Here is a tiny trained network, its code and every weight. The questions are about switching its units off for an input and a target symbol, where a switched-off unit gives its printed mean instead of its output.

import numpy as np


def w(rows, s, z=0):
    codes = np.array(rows[::2]) - 128.0
    scale = np.full(codes.shape[1], s)
    scale[-1] = z or s
    return codes * scale


def f(y):
    return y / 2 * (1 + np.tanh(0.7978845608 * (y + 0.044715 * y**3)))


def softmax(a):
    e = np.exp(a - a.max(-1, keepdims=True))
    return e / e.sum(-1, keepdims=True)


def log_softmax(a):
    a = a - a.max(-1, keepdims=True)
    return a - np.log(np.exp(a).sum(-1, keepdims=True))


def net(x, mask):
    ids = ['αβγδεζηθλμξπσφψω'.index(c) for c in x.split()]
    T = len(ids)
    res = E[ids] + P[:T]
    u = 0
    for l in range(2):
        q, k, v = (res @ M[l].T for M in (Q, K, V))
        z = softmax(np.where(np.tri(T) > 0, q @ k.T / 2**0.5, -1e9)) @ v
        res = res + np.where(mask[u], z, O[l][:, -1]) @ O[l][:, :-1]
        u += 1
        y = f(res @ A[l][:, :-1].T + A[l][:, -1])
        res = res + np.where(mask[u : u + 8], y, B[l][:, -1]) @ B[l][:, :-1]
        u += 8
    return log_softmax(res[-1] @ U[:, :-1].T + U[:, -1])


Q, K, V, O, A, B = {}, {}, {}, {}, {}, {}
E = w([
[125,194,101,127],'α',
[122,108,111,161],'β',
[99,75,155,157],'γ',
[112,180,101,176],'δ',
[34,143,131,152],'ε',
[125,102,159,130],'ζ',
[160,132,184,68],'η',
[133,116,193,127],'θ',
[252,161,89,179],'λ',
[84,171,49,67],'μ',
[121,100,161,120],'ξ',
[127,103,171,98],'π',
[170,183,130,184],'σ',
[24,132,82,110],'φ',
[141,81,19,59],'ψ',
[118,99,182,55],'ω',
],0.013)
P = w([
[154,7,139,120],'0',
[111,75,150,131],'1',
[83,123,171,100],'2',
[70,166,191,71],'3',
[78,193,209,65],'4',
[53,136,194,53],'5',
],0.0022)
Q[0] = w([
[54,221,59,167],'L0H0',
[81,254,88,253],'L0H0',
],0.0071)
K[0] = w([
[4,106,99,15],'L0H0',
[43,168,109,98],'L0H0',
],0.012)
V[0] = w([
[148,111,177,161],'L0H0',
[1,160,141,49],'L0H0',
],0.0063)
O[0] = w([
[180,92,93,100,106],'L0H0',
[122,254,156,88,254],'L0H0',
],0.0079,0.00084)
A[0] = w([
[89,182,157,89,173],'L0N0',
[81,146,122,116,166],'L0N1',
[140,152,41,97,224],'L0N2',
[135,132,245,105,254],'L0N3',
[169,172,101,130,171],'L0N4',
[112,80,170,156,189],'L0N5',
[85,114,164,143,191],'L0N6',
[187,165,140,159,176],'L0N7',
],0.013,0.0043)
B[0] = w([
[72,181,139,91,222],'L0N0',
[55,136,123,138,178],'L0N1',
[120,91,2,134,192],'L0N2',
[130,127,209,19,254],'L0N3',
[204,150,31,146,158],'L0N4',
[144,151,230,143,188],'L0N5',
[81,103,225,167,183],'L0N6',
[235,204,108,187,154],'L0N7',
],0.0076,0.006)
Q[1] = w([
[94,129,203,65],'L1H0',
[255,70,193,151],'L1H0',
],0.0086)
K[1] = w([
[85,249,126,143],'L1H0',
[175,175,143,182],'L1H0',
],0.013)
V[1] = w([
[11,100,254,161],'L1H0',
[8,103,19,86],'L1H0',
],0.0067)
O[1] = w([
[2,223,96,189,98],'L1H0',
[71,30,1,58,253],'L1H0',
],0.0093,0.0056)
A[1] = w([
[189,102,42,110,85],'L1N0',
[89,121,248,14,166],'L1N1',
[134,242,36,218,252],'L1N2',
[178,169,247,42,150],'L1N3',
[231,85,89,47,95],'L1N4',
[223,119,112,1,150],'L1N5',
[193,228,213,172,139],'L1N6',
[132,107,249,230,21],'L1N7',
],0.0063,0.0044)
B[1] = w([
[118,188,147,184,193],'L1N0',
[140,126,75,225,240],'L1N1',
[218,65,165,147,195],'L1N2',
[197,193,21,143,231],'L1N3',
[100,160,194,139,239],'L1N4',
[99,81,194,156,251],'L1N5',
[137,104,99,1,217],'L1N6',
[155,163,203,62,189],'L1N7',
],0.009,0.013)
U = w([
[104,46,190,88,132],'α',
[163,91,79,236,200],'β',
[117,144,155,116,130],'γ',
[161,127,60,224,255],'δ',
[170,118,84,97,127],'ε',
[130,209,73,205,67],'ζ',
[166,151,30,108,71],'η',
[127,184,142,45,55],'θ',
[100,106,84,55,159],'λ',
[127,125,139,137,96],'μ',
[121,154,149,123,164],'ξ',
[74,171,254,103,69],'π',
[124,159,114,115,132],'σ',
[62,173,157,228,129],'φ',
[179,98,163,149,81],'ψ',
[163,101,103,34,93],'ω',
],0.0075,0.0061)

Each question gives the input, a string of symbols that net reads in full, and the target symbol t.
The units are the heads (2 rows each of Q, K, V and O) and the neurons (one row each of A and B). Each row of codes is followed by its name. A weight is (code - 128) times the scale printed after its matrix; where a second scale follows, it is the last column's (O, A, B and U).
mask holds one flag per unit, layer by layer, with each layer's heads first. A switched-off unit (its flag False) gives its mean, the last column of its rows in O or B, instead of its output. The means were averaged over made-up inputs and are rounded, as every weight is.
A unit's drop is (log p(t) with every unit on - log p(t) with that unit switched off) / (log p(t) with every unit on - log p(t) with every unit switched off).
The circuit of an input: a set's keep is (log p(t) with only the set's units on - log p(t) with every unit switched off) / (log p(t) with every unit on - log p(t) with every unit switched off). Starting from the 12 units with the biggest drops (on a tie, the unit counted first), units are removed one at a time, each time the one whose removal leaves the highest keep (on an exact tie, the one counted first), for as long as the keep stays at least 0.8.
circuit, biggest first: the units of the circuit, biggest drop first
unit that matters most: the unit with the biggest drop
k most important neurons: the k neurons with the biggest drops, biggest first
k most important neurons of layer l: the k neurons of layer l with the biggest drops, biggest first
input δ π β θ, target δ: 3 most important neurons	[L1N1, L0N3, L1N3]
input μ μ ω ξ ξ, target α: unit that matters most	L1H0
input φ δ ζ, target δ: circuit, biggest first	[L1N6, L1N7]
input ε θ δ ω, target δ: circuit, biggest first	[L1N1, L0N3, L1N6, L1N3]
input ε ψ θ γ, target φ: circuit, biggest first	[L1H0, L1N6]
input σ η ε μ, target λ: circuit, biggest first	[L0N0, L1H0, L0N2, L0H0]
input φ δ θ γ α ω, target β: circuit, biggest first	[L1N1, L1N6, L1N7]
input γ ε η ω, target φ: 3 most important neurons of layer 1	[L1N6, L1N1, L1N3]
input γ β μ β ξ ψ, target α: 2 most important neurons of layer 1	[L1N5, L1N3]
input ψ λ γ μ θ ε, target φ: 3 most important neurons of layer 0	[L0N3, L0N4, L0N6]
input θ ζ θ, target θ: 4 most important neurons	[L1N6, L1N7, L0N2, L1N3]
input η φ ω δ η, target δ: 4 most important neurons of layer 1	[L1N1, L1N3, L1N6, L1N7]
input λ γ ζ ω, target ψ: 2 most important neurons	[L0N7, L1N3]
input θ λ μ ζ, target α: 3 most important neurons of layer 0	[L0N4, L0N2, L0N6]
input λ π γ γ, target ψ: unit that matters most	L0N7
input ψ β μ, target α: 3 most important neurons of layer 0	[L0N2, L0N3, L0N6]
input ξ γ δ λ θ ζ, target ψ: 2 most important neurons	[L0N7, L0N0]
input γ θ λ η, target ψ: 2 most important neurons	[L1N3, L1N5]
input ω α ξ ξ, target β: 2 most important neurons	[L1N1, L1N6]
input ω γ ω, target ζ: most important neuron	[L1N1]
input ψ δ δ, target α: 3 most important neurons	[L0N2, L1N3, L1N1]
input γ μ ψ λ γ, target ψ: 3 most important neurons of layer 0	[L0N7, L0N5, L0N2]
input γ λ ξ λ, target ψ: 2 most important neurons	[L0N7, L1N5]
input ω θ δ γ γ, target δ: 4 most important neurons of layer 1	[L1N1, L1N6, L1N3, L1N4]
input ε π δ δ θ, target δ: 3 most important neurons	[L1N1, L1N3, L0N3]
input ψ δ α γ θ θ, target β: 3 most important neurons	[L1N1, L0N3, L1N6]
input ε φ θ η θ γ, target λ: unit that matters most	L0H0
input π δ π μ θ, target α: 2 most important neurons of layer 0	[L0N0, L0N2]
input γ μ μ ψ γ, target α: 2 most important neurons	[L0N2, L1N3]
input μ η ψ θ λ, target ψ: 4 most important neurons	[L1N5, L0N7, L0N4, L1N4]
